Below are the code and all the weights of a small trained network. Each question names an input and a class and asks about switching units off, where a switched-off unit gives its printed mean instead of its output.

import numpy as np


def w(rows, s, z=0):
    codes = np.array(rows[::2]) - 128.0
    scale = np.full(codes.shape[1], s)
    scale[-1] = z or s
    return codes * scale


def f(y):
    return y / 2 * (1 + np.tanh(0.7978845608 * (y + 0.044715 * y**3)))


def log_softmax(a):
    a = a - a.max(-1, keepdims=True)
    return a - np.log(np.exp(a).sum(-1, keepdims=True))


def net(x, mask):
    res = np.array(x, float).reshape(1, 6) / 4 @ E
    y = f(res @ A[0][:, :-1].T + A[0][:, -1])
    res = res + np.where(mask, y, B[0][:, -1]) @ B[0][:, :-1]
    return log_softmax(res[-1] @ U[:, :-1].T + U[:, -1])


A, B = {}, {}
E = w([
[92,189,157,180,72,119,177,233,105,48,169],'x0',
[254,77,139,128,77,94,7,109,38,77,167],'x1',
[99,105,155,157,244,172,2,185,175,30,116],'x2',
[175,42,179,149,180,99,198,162,189,170,193],'x3',
[165,132,194,149,103,238,96,198,106,225,63],'x4',
[128,122,121,133,121,125,124,135,128,131,124],'x5',
],0.0079)
A[0] = w([
[61,224,83,104,104,124,63,97,87,138,54,52],'N0',
[3,201,72,95,205,167,231,146,236,177,66,85],'N1',
[168,38,179,123,203,81,166,169,194,162,226,3],'N2',
[83,85,185,147,238,148,14,175,199,28,81,10],'N3',
[140,62,91,57,205,99,63,15,168,225,43,53],'N4',
[95,132,40,87,168,28,146,54,171,39,221,58],'N5',
[50,205,64,66,88,147,60,94,77,83,49,12],'N6',
],0.0051,0.003)
B[0] = w([
[109,98,103,182,181,136,149,76,87,155,114,179],'N0',
[244,115,68,103,130,102,69,125,84,89,180,255],'N1',
[121,62,134,176,200,126,200,116,66,134,108,197],'N2',
[99,150,81,61,65,49,174,97,95,197,59,233],'N3',
[73,235,165,182,118,79,130,208,142,83,197,215],'N4',
[178,165,125,125,137,223,96,214,179,254,84,219],'N5',
[96,47,114,207,186,157,207,114,66,116,137,190],'N6',
],0.0097,0.0073)
U = w([
[99,27,135,211,207,141,209,95,94,126,110,90],'0',
[135,144,143,106,138,131,132,128,121,123,122,254],'1',
[110,153,112,46,49,38,200,91,110,193,72,92],'2',
[167,155,151,131,143,254,80,195,152,209,72,97],'3',
[225,94,99,99,143,88,44,115,85,66,171,83],'4',
[62,223,168,193,123,74,149,199,136,57,183,136],'5',
[85,112,170,70,133,186,121,89,201,67,137,106],'6',
],0.0094,0.012)

Each question gives the input, the list of numbers given to net, and the class t.
The units are the neurons (one row each of A and B). Each row of codes is followed by its name. A weight is (code - 128) times the scale printed after its matrix; where a second scale follows, it is the last column's (A, B and U).
mask holds one flag per neuron, in row order. A switched-off neuron (its flag False) gives its mean, the last column of its row in B, instead of its output. The means were averaged over made-up inputs and are rounded, as every weight is.
A unit's drop is (log p(t) with every unit on - log p(t) with that unit switched off) / (log p(t) with every unit on - log p(t) with every unit switched off).
The circuit of an input: a set's keep is (log p(t) with only the set's units on - log p(t) with every unit switched off) / (log p(t) with every unit on - log p(t) with every unit switched off). Starting from all 7 units, units are removed one at a time, each time the one whose removal leaves the highest keep (on an exact tie, the one counted first), for as long as the keep stays at least 0.8.
circuit, biggest first: the units of the circuit, biggest drop first
unit that matters most: the unit with the biggest drop
top k neurons: the k neurons with the biggest drops, biggest first
drop when u is switched off: that unit's drop, to one decimal
input [2,-6,-5,3,0,4], class 4: unit that matters most : N1
input [3,4,5,-2,-3,-1], class 2: top 3 neurons : (N3; N1; N4)
input [-1,-4,-6,-3,-7,7], class 1: circuit, biggest first : (N3; N5)
input [6,-6,-1,-7,2,1], class 0: top 2 neurons : (N6; N0)
input [3,7,-7,-6,-7,-7], class 1: circuit, biggest first : (N3; N5; N1)
input [-7,4,-6,4,-3,-7], class 1: circuit, biggest first : (N3; N4)
input [2,-8,6,2,6,-3], class 4: top 2 neurons : (N1; N5)
input [-3,7,1,-8,0,1], class 0: circuit, biggest first : (N6; N1)
input [-5,4,-5,-8,5,6], class 0: circuit, biggest first : (N6; N0)
input [0,-1,-3,-7,-8,-2], class 3: top 2 neurons : (N5; N2)
input [4,-7,-8,-2,6,-8], class 1: circuit, biggest first : (N3; N1)
input [-8,-4,-8,0,5,-8], class 1: top 3 neurons : (N3; N4; N1)
input [0,-6,5,7,-8,1], class 3: top 2 neurons : (N5; N6)
input [4,-8,5,0,6,-6], class 4: circuit, biggest first : (N1)
input [0,3,2,-6,2,-3], class 0: circuit, biggest first : (N6; N0)
input [-3,-5,3,-8,-2,-2], class 0: top 2 neurons : (N6; N0)
input [5,-3,4,-1,0,6], class 1: top 3 neurons : (N4; N3; N1)
input [4,-6,3,-3,4,1], class 4: top 3 neurons : (N1; N5; N4)
input [-2,7,-4,-1,-8,8], class 1: top 2 neurons : (N1; N5)
input [-8,3,-5,-6,-2,6], class 5: circuit, biggest first : (N4)
input [-8,-4,-7,-5,-1,4], class 5: top 2 neurons : (N4; N3)
input [-5,-1,6,-7,5,-7], class 0: top 3 neurons : (N6; N0; N5)
input [-6,5,0,4,4,5], class 5: top 3 neurons : (N4; N1; N5)
input [0,-2,5,-4,6,8], class 1: top 2 neurons : (N5; N3)
input [-4,0,-3,0,3,2], class 5: drop when N1 is switched off : 0.1
input [-8,3,-7,0,-2,-5], class 5: drop when N3 is switched off : 0.2
input [-3,7,4,8,-2,-3], class 0: unit that matters most : N2
